Look-ups in named tables: a row name and a column name give one cell, copied from the table.

vup:
|  | reb | lalu | lizo | gipu | vupekov |
|---|---|---|---|---|---|
| dev | -0.3 | 0.5 | -0.3 | -0.4 | -0.2 |
| gezame | 1.0 | 0.5 | 0.7 | 0.7 | 0.7 |
| bip | 0.2 | 0.8 | -0.1 | -0.2 | 0.1 |
| nilaz | -0.6 | -0.3 | -0.4 | -0.3 | -0.5 |
| gup | -0.4 | -0.4 | -0.4 | -0.1 | -0.3 |
| rar | -0.2 | -0.5 | -0.1 | 0.2 | -0.2 |
| lav | 0.4 | 0.6 | 0.3 | 0.2 | 0.5 |
| gagupo | 0.2 | -0.4 | 0.5 | 0.4 | 0.4 |
| pazu | 0.4 | -0.3 | 0.4 | 0.5 | 0.5 |

What is the lalu of rar in vup?
-0.5
What is the vupekov of nilaz in vup?
-0.5
What is the lalu of lav in vup?
0.6
What is the reb of bip in vup?
0.2
What is the lizo of bip in vup?
-0.1
What is the reb of nilaz in vup?
-0.6
What is the reb of gup in vup?
-0.4
What is the gipu of nilaz in vup?
-0.3
What is the gipu of dev in vup?
-0.4
What is the gipu of gagupo in vup?
0.4
What is the reb of gezame in vup?
1.0
What is the lizo of nilaz in vup?
-0.4
Row with the largest gipu: gezame

Table zavepaz
	dar	rit	zak	geb	rumok	tasisof	rezasa	tunid	rep
toveka	-517	-189	-254	-329	21	-711	-452	-954	-75
konagi	-403	50	-401	-660	-591	107	-492	-151	-439
gov	-54	-426	185	-336	432	150	266	-155	468
meked	-722	743	-492	-507	-356	41	-332	-878	-398
zinunod	-508	-188	-258	-332	22	-711	-456	-958	-75
futok	-202	-657	-294	-648	-653	-434	-767	40	-428

What is the rumok of gov in zavepaz? 432
What is the rep of konagi in zavepaz? -439
What is the rit of meked in zavepaz? 743
What is the rep of futok in zavepaz? -428
What is the rumok of meked in zavepaz? -356
What is the dar of gov in zavepaz? -54
What is the tunid of gov in zavepaz? -155
What is the zak of futok in zavepaz? -294
What is the zak of meked in zavepaz? -492
What is the tunid of toveka in zavepaz? -954
What is the geb of gov in zavepaz? -336
What is the rit of toveka in zavepaz? -189
What is the zak of toveka in zavepaz? -254
What is the dar of toveka in zavepaz? -517

nipezip.tsv
	tomun	tepe
valop	-37.17	-42.53
vufudag	-39.27	-54.87
mekelis	-44.49	-45.35
biz	83.40	79.32
dut	83.35	85.09
gulan	55.52	76.44
fevine	75.08	83.64

valop, tepe => -42.53
biz, tomun => 83.40
dut, tomun => 83.35
vufudag, tepe => -54.87
biz, tepe => 79.32
vufudag, tomun => -39.27
valop, tomun => -37.17
gulan, tepe => 76.44
dut, tepe => 85.09
fevine, tepe => 83.64
gulan, tomun => 55.52
mekelis, tomun => -44.49

kirobu.tsv
	lobined	mis	sono
nupu	-47	-3	9
vup	-82	-5	20
nem	-36	5	7
dubizir	-68	6	42
zabe	-59	14	17
morusin	-79	8	6
sizur	-83	-6	14
pafibib	-70	-6	29
lin	-77	12	33
zer	-92	-7	17
sozes	-81	8	16
ruz	-60	6	-4
sazi	-82	18	57

nem, lobined: -36
pafibib, mis: -6
sazi, lobined: -82
pafibib, lobined: -70
sizur, mis: -6
dubizir, mis: 6
lin, sono: 33
dubizir, sono: 42
lin, lobined: -77
pafibib, sono: 29
sizur, lobined: -83
morusin, sono: 6
vup, mis: -5
zer, lobined: -92
zabe, sono: 17
ruz, sono: -4
vup, lobined: -82
sozes, sono: 16
nupu, lobined: -47
zer, mis: -7

pomis:
	veri	dubev	suba	zivale	gotalas
ziluzom	7359	8823	-6747	-7668	1365
laz	4201	2016	-277	-2541	-6321
mefel	-1095	2316	-3946	-1814	7826
vas	-18	470	-988	-763	830
riru	2776	6982	-7318	-5627	8759
modifak	3142	2110	-1054	-2419	-3411
belap	8834	7821	-4588	-7254	-4692
selif	7389	9492	-7558	-8123	2833
gesem	7203	6010	-3358	-5751	-4729

veri of laz = 4201
gotalas of belap = -4692
suba of belap = -4588
dubev of selif = 9492
gotalas of ziluzom = 1365
dubev of riru = 6982
veri of riru = 2776
veri of mefel = -1095
gotalas of laz = -6321
Which row has the largest dubev? selif

libideg =
        digime  nudarot
guruno     220      105
saf        191       52
vapa       189       61
sirob      123      251

What is the digime of guruno in libideg?
220
What is the nudarot of vapa in libideg?
61
What is the nudarot of sirob in libideg?
251
What is the digime of saf in libideg?
191
What is the nudarot of guruno in libideg?
105
What is the digime of vapa in libideg?
189
What is the digime of sirob in libideg?
123
What is the nudarot of saf in libideg?
52

Table laz
cols = rul, pokefef, dibusu, riv, popibe
tar: [201, 187, 195, 167, 51]
sokola: [129, 138, 137, 142, 120]
gofori: [189, 203, 204, 200, 44]
dinobif: [201, 187, 195, 167, 51]

dibusu of dinobif = 195
pokefef of gofori = 203
popibe of sokola = 120
rul of sokola = 129
riv of tar = 167
riv of gofori = 200
rul of tar = 201
dibusu of gofori = 204
popibe of tar = 51
rul of gofori = 189
dibusu of tar = 195
rul of dinobif = 201
pokefef of dinobif = 187
riv of sokola = 142

